Rows, each with its class:
9 8 7 -9 8 -8 -6 3 12 3 -3 0 -2 0 5 -1 7 -2 0 7 4 -6 -7 -56 -5 28 -7 -8 -4 5 -2 -6 -1 3 17 2 6 -16 -7 3 2 10 21 -3 3 -7 -10 -3 -11 0 15 : J
11 8 7 -14 2 1 -9 21 9 2 0 -5 -10 -2 12 -12 6 -5 -2 7 -31 -4 -8 -53 5 36 18 -3 -17 3 -16 -1 -4 3 14 9 16 3 -5 1 5 9 18 4 1 0 -20 -11 -5 -6 8 : Z
6 2 1 -9 0 -6 -22 9 -1 4 -4 -2 -2 -12 14 -5 7 0 -2 1 -5 -2 -7 -27 0 28 -1 -8 1 -14 3 0 -4 2 26 25 7 -15 38 1 2 6 7 11 7 10 -1 4 -9 -4 1 : Z
-1 -2 -4 -9 -2 -2 -16 5 3 1 5 -5 0 -14 5 -5 7 -5 -5 16 -11 -5 -12 -10 1 29 9 -7 -16 -5 -1 -2 -5 3 4 -4 17 1 1 1 -1 1 11 5 0 21 -4 -1 -7 -5 -10 : Z
6 2 6 -12 4 -5 -16 13 -3 -3 0 -9 -3 -11 14 6 3 -5 3 5 -14 0 1 -37 1 23 6 -8 -19 10 -14 -4 -7 3 -3 0 5 -12 5 -4 2 9 6 18 3 5 -10 2 -9 -14 -11 : F
10 -4 -2 -9 4 -8 -16 27 2 -1 9 -2 -2 -5 29 -7 7 2 -2 5 -15 0 -13 -53 0 28 -5 -4 -10 -9 -4 0 -20 2 20 3 9 -1 -2 6 2 21 15 4 6 6 -6 -4 -14 -8 2 : F
8 2 0 -18 -1 -3 -9 22 11 4 6 -6 3 -13 24 8 2 1 2 18 -21 -1 -9 -48 2 1 -6 -1 -2 5 6 7 -7 3 4 -2 1 4 -1 4 2 9 13 4 5 2 -1 -1 -20 0 8 : J
2 0 1 -8 -1 -3 -4 -11 -3 -4 -16 -6 -2 1 5 -5 -4 5 7 14 -9 -2 -14 -48 -5 25 4 -4 -7 -8 -13 0 -4 -8 4 -1 12 0 3 3 0 8 12 2 6 -1 -4 -5 -14 0 2 : F
9 9 0 -8 7 2 -1 -21 -2 1 3 4 1 -11 -2 -6 10 -11 -7 6 -9 -1 -1 -53 0 23 -2 -9 -14 -6 -15 -5 -8 6 24 18 12 -15 -1 0 -4 5 12 7 1 -1 -8 -9 -12 0 0 : Z
4 6 9 0 0 5 -14 -13 -3 -10 -11 5 -1 6 6 -4 -4 -1 0 -2 4 0 -6 -50 -7 1 -6 -7 -5 -10 -12 -7 -2 4 32 11 -2 -22 -2 3 3 -2 9 1 1 -8 -7 -10 -9 2 -2 : J
0 1 -3 -6 3 0 -15 16 -7 -2 -18 -2 0 -5 4 -5 -2 2 3 4 -1 -4 -10 -44 -1 27 -1 -10 -8 -12 -15 8 -1 0 15 6 19 -12 0 5 -1 6 6 -8 4 0 -11 -5 -4 -5 6 : F
3 15 -2 -7 2 -7 -1 16 8 1 -2 -1 -2 -1 8 -10 4 5 -8 -1 -4 -5 -8 -39 -7 25 -2 -3 -3 -7 13 -9 -2 1 10 19 2 -3 -3 0 -1 13 29 9 6 7 -4 -6 -10 -8 1 : J
-2 4 -2 -11 6 -2 -14 22 -10 -2 4 -5 -3 -6 12 -3 6 -1 -1 -1 -9 -1 -8 -46 0 13 14 -4 -14 3 -6 -7 -5 14 13 3 8 -6 2 2 -7 5 11 3 8 4 -9 0 -9 -9 0 : Z
8 2 3 -11 -2 -2 -10 24 21 4 5 -3 -2 -13 8 0 10 -2 2 10 -17 -3 -13 -40 7 20 -1 -6 -15 -8 2 -1 -6 -1 7 7 13 0 1 -3 -2 7 13 9 6 11 -11 -11 -9 -4 6 : Z
7 2 1 -4 -3 5 -10 32 3 -4 2 5 -8 -2 0 3 -6 3 4 2 -6 0 -4 -22 -6 6 5 -10 -6 -8 5 3 1 -4 -2 4 -16 -9 -4 -3 -1 -1 15 6 5 7 -10 -1 -6 -6 10 : Z
-1 -3 -1 -11 4 4 -15 5 2 -8 -8 -1 -1 -17 0 -6 3 -4 -5 8 -14 -6 -12 -27 -3 24 12 -19 -13 -14 -10 -1 -22 2 13 7 13 -10 5 -4 -1 7 11 15 6 0 -10 -5 -4 -9 0 : Z
-4 4 0 6 0 -6 7 3 3 -8 12 5 0 -10 6 -4 -11 -1 -7 -1 -8 -2 -5 -20 -4 9 2 0 -7 -10 25 4 -12 7 -11 5 -3 -1 0 -7 -9 1 14 6 3 6 2 -2 -7 4 5 : J
7 -5 -3 8 3 12 -2 15 -7 -1 10 -1 -3 -11 5 -1 2 -5 -2 20 -14 3 0 -50 -6 11 1 -6 -27 -1 -10 1 1 2 -6 -4 4 3 1 -2 -1 7 7 -1 -15 2 -15 -2 -5 3 3 : F
3 3 -5 -4 3 -10 -2 2 8 -8 7 -7 0 -12 -7 -14 0 -6 -2 -2 -9 0 -9 -47 -2 22 4 2 -9 -5 1 -6 0 2 -3 11 13 9 -5 -1 4 3 15 -6 3 4 3 -5 -10 -1 -2 : J
10 2 0 -1 -4 -8 -2 -7 -5 2 11 -7 0 -8 0 -4 1 -3 -6 3 -8 2 -3 -28 3 23 -2 0 -20 2 -2 0 -4 -2 3 15 8 14 -2 -1 3 5 13 -2 1 -4 -8 -2 -5 -1 6 : J
8 2 1 -10 -2 5 -17 16 3 0 -7 1 2 -5 5 -6 -1 -1 1 10 -7 0 -11 -56 -4 21 -3 -11 -17 -11 -12 -3 0 -2 13 10 11 -8 -5 2 -12 10 25 19 2 0 -16 8 -7 -5 8 : Z
-8 1 11 -5 0 3 -14 -6 -1 -7 4 -1 -4 -10 11 -3 12 -2 -8 1 -11 3 -10 -39 6 16 4 -5 -16 1 -10 0 -2 2 15 9 9 -2 0 -1 0 5 5 11 3 7 -7 -15 -9 0 18 : Z
4 2 1 -10 -1 1 -4 6 -14 2 3 -5 -1 -7 -11 -2 4 11 4 -3 -1 -4 -5 -30 0 21 -3 -8 -3 -7 1 -8 -6 5 10 11 16 6 4 0 0 3 12 2 1 0 -11 -6 -6 6 9 : Z
9 0 -13 -17 5 -17 -3 -7 3 -3 4 -2 2 -8 18 -1 -7 2 -12 9 -15 -2 -15 -54 -7 28 0 -3 -15 7 -6 1 -10 -2 2 6 3 -4 -6 -10 -2 13 7 5 2 6 -8 -2 -9 7 11 : J
6 -2 47 4 0 -6 -10 30 -8 6 -2 -2 -4 -4 1 -5 3 -2 1 4 -10 -9 -11 -30 -1 46 6 -6 -10 -7 -6 -2 -2 -1 7 4 20 6 1 2 -17 10 13 8 5 6 -11 -5 -12 -8 13 : Z
-2 2 -1 -6 1 7 -10 28 -6 1 -2 -2 -3 -3 4 4 -4 6 0 6 -5 1 -8 -21 -2 6 4 -13 -18 -3 -15 5 5 23 -6 1 4 -7 0 0 -1 4 9 4 4 4 -11 7 -1 -3 7 : Z
3 -4 3 0 2 8 -8 12 0 -5 -2 1 3 -6 -5 3 4 0 -3 12 -6 1 -5 1 -3 -1 11 -1 -5 -9 -9 -12 1 6 10 7 8 -8 4 3 9 2 1 -3 8 5 -2 -9 -2 -5 0 : Z
7 7 4 -13 8 -3 -9 -13 -3 3 1 -1 -4 -10 16 -3 6 -1 2 7 -15 0 -9 -47 -5 33 2 -5 -10 -27 -11 -1 -9 0 21 12 2 -2 5 -5 0 9 4 0 3 2 -4 -7 -10 -8 -4 : Z
8 0 -18 -6 1 -5 -17 -8 6 1 1 -4 4 -8 11 1 6 6 4 11 -4 -4 -6 -41 -1 23 -1 1 -9 -7 -8 2 -8 0 17 12 7 -4 -14 1 4 9 16 1 -2 0 -4 2 -12 -4 0 : F
